Below are the code and all the weights of a small trained network. Each question names an input and a class and asks about switching units off, where a switched-off unit gives its printed mean instead of its output.

import numpy as np


def w(rows, s, z=0):
    codes = np.array(rows[::2]) - 128.0
    scale = np.full(codes.shape[1], s)
    scale[-1] = z or s
    return codes * scale


def f(y):
    return np.maximum(y, 0)


def log_softmax(a):
    a = a - a.max(-1, keepdims=True)
    return a - np.log(np.exp(a).sum(-1, keepdims=True))


def net(x, mask):
    res = np.array(x, float).reshape(1, 4) / 4 @ E
    y = f(res @ A[0][:, :-1].T + A[0][:, -1])
    res = res + np.where(mask, y, B[0][:, -1]) @ B[0][:, :-1]
    return log_softmax(res[-1] @ U[:, :-1].T + U[:, -1])


A, B = {}, {}
E = w([
[71,69,252,208,176,159,187,74,85],'x0',
[90,229,108,153,210,254,138,117,212],'x1',
[77,116,200,66,148,86,22,45,210],'x2',
[64,44,81,98,239,89,193,171,198],'x3',
],0.0082)
A[0] = w([
[143,51,144,185,130,8,146,79,50,133],'n1',
[139,117,71,142,97,127,244,186,104,183],'n2',
[228,136,56,7,137,81,80,154,79,236],'n3',
[187,174,116,130,58,163,41,52,28,145],'n4',
[163,161,106,214,149,166,225,206,61,73],'n5',
[206,211,75,105,105,82,142,199,231,16],'n6',
[78,107,120,143,193,66,226,178,159,124],'n7',
[184,184,95,64,133,134,115,163,182,254],'n8',
[83,186,126,193,141,198,134,142,206,81],'n9',
[118,121,241,181,188,154,214,73,62,149],'n10',
[84,105,166,57,119,92,79,69,186,177],'n11',
[111,135,175,75,153,51,83,63,212,73],'n12',
[132,245,100,166,229,195,147,126,173,138],'n13',
[147,82,139,91,51,40,157,141,96,62],'n14',
[158,213,170,175,86,134,80,103,74,87],'n15',
[139,240,144,118,146,172,117,90,78,90],'n16',
[84,128,187,90,125,178,20,60,181,59],'n17',
[82,100,185,209,192,149,182,44,99,96],'n18',
[91,180,90,178,159,254,136,65,187,79],'n19',
[135,25,67,130,197,109,149,149,170,53],'n20',
[62,57,73,74,191,112,188,144,177,78],'n21',
[154,143,71,164,107,127,206,159,116,133],'n22',
[200,144,114,178,82,208,194,180,105,126],'n23',
[63,99,45,64,129,86,187,132,165,148],'n24',
],0.0081,0.0031)
B[0] = w([
[96,99,93,169,104,68,225,155,119,212],'n1',
[51,196,140,68,92,120,43,200,138,205],'n2',
[112,77,158,33,120,122,194,100,181,225],'n3',
[171,25,186,191,193,148,111,72,82,225],'n4',
[91,192,114,81,78,156,78,131,117,216],'n5',
[224,93,59,53,61,175,208,60,223,191],'n6',
[140,90,147,132,138,189,80,121,95,201],'n7',
[158,77,194,109,80,134,179,123,187,203],'n8',
[108,11,17,139,120,37,198,233,61,203],'n9',
[202,174,156,16,74,197,249,80,194,249],'n10',
[50,227,154,85,61,142,111,161,90,214],'n11',
[109,220,74,47,85,104,62,142,104,208],'n12',
[100,81,121,147,87,51,148,215,47,234],'n13',
[58,88,51,210,84,59,164,121,1,192],'n14',
[185,47,185,159,207,172,48,100,68,199],'n15',
[135,62,134,136,205,98,110,100,77,187],'n16',
[73,203,100,85,108,159,98,136,91,217],'n17',
[154,98,84,19,85,163,158,86,188,232],'n18',
[101,78,60,173,185,69,214,192,99,228],'n19',
[127,41,85,153,148,169,66,112,56,186],'n20',
[172,81,145,192,213,252,66,80,27,204],'n21',
[43,204,141,50,71,201,93,155,121,184],'n22',
[92,167,164,134,65,166,51,145,97,205],'n23',
[152,61,184,172,183,144,98,71,122,189],'n24',
],0.0061,0.012)
U = w([
[94,103,80,145,104,4,179,171,86,99],'0',
[175,99,130,145,173,191,41,94,93,103],'1',
[68,237,109,85,70,141,42,154,126,92],'2',
[181,129,107,75,75,154,198,94,211,96],'3',
[100,123,170,115,113,111,121,168,162,253],'4',
[169,206,140,212,158,60,95,159,214,51],'5',
],0.013,0.011)

Each question gives the input, the list of numbers given to net, and the class t.
The units are the neurons (one row each of A and B). Each row of codes is followed by its name. A weight is (code - 128) times the scale printed after its matrix; where a second scale follows, it is the last column's (A, B and U).
mask holds one flag per neuron, in row order. A switched-off neuron (its flag False) gives its mean, the last column of its row in B, instead of its output. The means were averaged over made-up inputs and are rounded, as every weight is.
A unit's drop is (log p(t) with every unit on - log p(t) with that unit switched off) / (log p(t) with every unit on - log p(t) with every unit switched off).
The circuit of an input: a set's keep is (log p(t) with only the set's units on - log p(t) with every unit switched off) / (log p(t) with every unit on - log p(t) with every unit switched off). Starting from the 12 units with the biggest drops (on a tie, the unit counted first), units are removed one at a time, each time the one whose removal leaves the highest keep (on an exact tie, the one counted first), for as long as the keep stays at least 0.8.
circuit, biggest first: the units of the circuit, biggest drop first
unit that matters most: the unit with the biggest drop
top k neurons: the k neurons with the biggest drops, biggest first
drop when u is switched off: that unit's drop, to one decimal
input [2,8,6,6], class 0: unit that matters most	n9
input [6,6,6,-2], class 0: top 3 neurons	(n19, n9, n13)
input [5,6,-1,7], class 1: top 2 neurons	(n21, n7)
input [-8,-6,3,1], class 3: top 2 neurons	(n6, n3)
input [-1,6,0,-7], class 1: top 3 neurons	(n15, n4, n1)
input [-3,-7,4,-7], class 0: top 2 neurons	(n14, n1)
input [-3,-2,-2,2], class 4: top 3 neurons	(n10, n18, n2)
input [-3,7,-8,7], class 2: top 2 neurons	(n2, n22)
input [2,-7,8,0], class 2: top 2 neurons	(n11, n12)
input [7,-6,-1,6], class 3: top 2 neurons	(n10, n18)
input [8,-7,-7,2], class 3: top 2 neurons	(n10, n18)
input [-4,6,-6,4], class 0: top 4 neurons	(n13, n9, n19, n11)
input [2,0,4,3], class 2: drop when n11 is switched off	0.2
input [0,-7,7,-5], class 0: circuit, biggest first	(n14)
input [-7,0,8,-8], class 1: drop when n22 is switched off	0.1
input [-3,-7,-5,8], class 1: drop when n20 is switched off	0.2
